Below is a small trained network, with its code and all its weights. Each question gives an input and a class and asks what happens when units are switched off, that is, made to give their printed mean instead of their output.

import numpy as np


def w(rows, s, z=0):
    codes = np.array(rows[::2]) - 128.0
    scale = np.full(codes.shape[1], s)
    scale[-1] = z or s
    return codes * scale


def f(y):
    return y / 2 * (1 + np.tanh(0.7978845608 * (y + 0.044715 * y**3)))


def log_softmax(a):
    a = a - a.max(-1, keepdims=True)
    return a - np.log(np.exp(a).sum(-1, keepdims=True))


def net(x, mask):
    res = np.array(x, float).reshape(1, 6) / 4 @ E
    y = f(res @ A[0][:, :-1].T + A[0][:, -1])
    res = res + np.where(mask, y, B[0][:, -1]) @ B[0][:, :-1]
    return log_softmax(res[-1] @ U[:, :-1].T + U[:, -1])


A, B = {}, {}
E = w([
[165,125,206,98,87,165,121,134,145,134,124,186],'x0',
[138,126,173,118,17,234,199,101,128,186,114,38],'x1',
[152,84,55,166,179,180,105,98,218,192,112,122],'x2',
[166,255,69,138,148,170,67,206,99,116,126,170],'x3',
[91,167,181,187,131,114,90,88,121,194,105,86],'x4',
[126,133,122,28,141,163,86,68,48,117,138,168],'x5',
],0.009)
A[0] = w([
[146,134,71,163,175,98,100,182,170,94,143,174,152],'neuron 1',
[132,168,152,158,117,118,129,161,118,118,133,125,4],'neuron 2',
[144,158,164,162,130,146,55,125,146,170,118,161,97],'neuron 3',
[109,193,140,123,87,112,162,165,76,112,142,83,159],'neuron 4',
[145,129,69,162,186,92,108,185,167,92,139,166,177],'neuron 5',
[81,105,190,159,141,5,127,113,132,98,141,139,154],'neuron 6',
[140,87,144,73,90,116,209,155,109,53,149,139,123],'neuron 7',
[118,110,131,216,112,116,194,146,182,159,113,41,161],'neuron 8',
[117,80,101,111,179,122,115,75,139,133,140,126,89],'neuron 9',
],0.011,0.0039)
B[0] = w([
[142,171,157,138,134,162,59,190,17,72,39,149,242],'neuron 1',
[108,63,140,137,171,120,97,154,146,145,92,101,144],'neuron 2',
[161,126,216,88,71,177,162,157,134,170,108,176,163],'neuron 3',
[190,99,156,213,179,168,61,151,163,65,130,66,192],'neuron 4',
[128,157,163,139,139,144,61,186,23,86,27,145,248],'neuron 5',
[60,153,60,67,153,81,113,144,1,150,42,184,195],'neuron 6',
[115,157,147,48,58,124,220,110,126,248,124,221,184],'neuron 7',
[94,38,87,76,127,74,230,28,194,255,160,121,218],'neuron 8',
[105,74,109,160,171,106,83,155,120,108,74,61,164],'neuron 9',
],0.0081,0.015)
U = w([
[127,157,131,98,97,127,161,125,132,158,135,173,157],'0',
[142,75,140,139,119,135,156,94,253,151,165,89,108],'1',
[146,176,104,167,150,140,97,116,136,47,197,84,3],'2',
[148,170,162,146,130,152,81,175,106,78,111,128,156],'3',
[103,116,85,124,158,100,118,119,111,132,114,119,167],'4',
],0.016,0.0074)

Each question gives the input, the list of numbers given to net, and the class t.
The units are the neurons (one row each of A and B). Each row of codes is followed by its name. A weight is (code - 128) times the scale printed after its matrix; where a second scale follows, it is the last column's (A, B and U).
mask holds one flag per neuron, in row order. A switched-off neuron (its flag False) gives its mean, the last column of its row in B, instead of its output. The means were averaged over made-up inputs and are rounded, as every weight is.
A unit's drop is (log p(t) with every unit on - log p(t) with that unit switched off) / (log p(t) with every unit on - log p(t) with every unit switched off).
The circuit of an input: a set's keep is (log p(t) with only the set's units on - log p(t) with every unit switched off) / (log p(t) with every unit on - log p(t) with every unit switched off). Starting from all 9 units, units are removed one at a time, each time the one whose removal leaves the highest keep (on an exact tie, the one counted first), for as long as the keep stays at least 0.8.
circuit, biggest first: the units of the circuit, biggest drop first
top k neurons: the k neurons with the biggest drops, biggest first
drop of u: that unit's drop, to one decimal
input [1,-4,-6,-3,5,0], class 4: circuit, biggest first : [neuron 6]
input [-6,6,7,6,2,7], class 0: circuit, biggest first : [neuron 5; neuron 4]
input [-2,6,-3,4,-4,7], class 0: top 4 neurons : [neuron 7; neuron 1; neuron 5; neuron 9]
input [-7,-8,3,-1,3,-2], class 3: top 2 neurons : [neuron 1; neuron 5]
input [-7,8,5,5,7,8], class 0: top 4 neurons : [neuron 1; neuron 5; neuron 8; neuron 3]
input [-8,1,-7,1,3,-1], class 4: top 2 neurons : [neuron 1; neuron 6]
input [7,-7,-8,-5,4,0], class 4: top 3 neurons : [neuron 6; neuron 3; neuron 8]
input [2,0,-8,-8,3,-7], class 0: top 2 neurons : [neuron 6; neuron 7]
input [-6,3,-2,2,-7,4], class 0: top 3 neurons : [neuron 7; neuron 1; neuron 5]
input [8,0,4,-2,-5,-7], class 1: top 2 neurons : [neuron 6; neuron 8]
input [2,-2,-5,-1,7,-2], class 4: drop of neuron 6 : 0.4
input [6,-8,-3,-4,4,8], class 4: drop of neuron 4 : 0.0
input [2,-7,-6,-5,1,-7], class 4: drop of neuron 6 : 0.6
input [1,2,-6,-4,-1,-4], class 0: circuit, biggest first : [neuron 7]
input [3,-1,-8,-3,-7,-4], class 0: drop of neuron 7 : 0.8
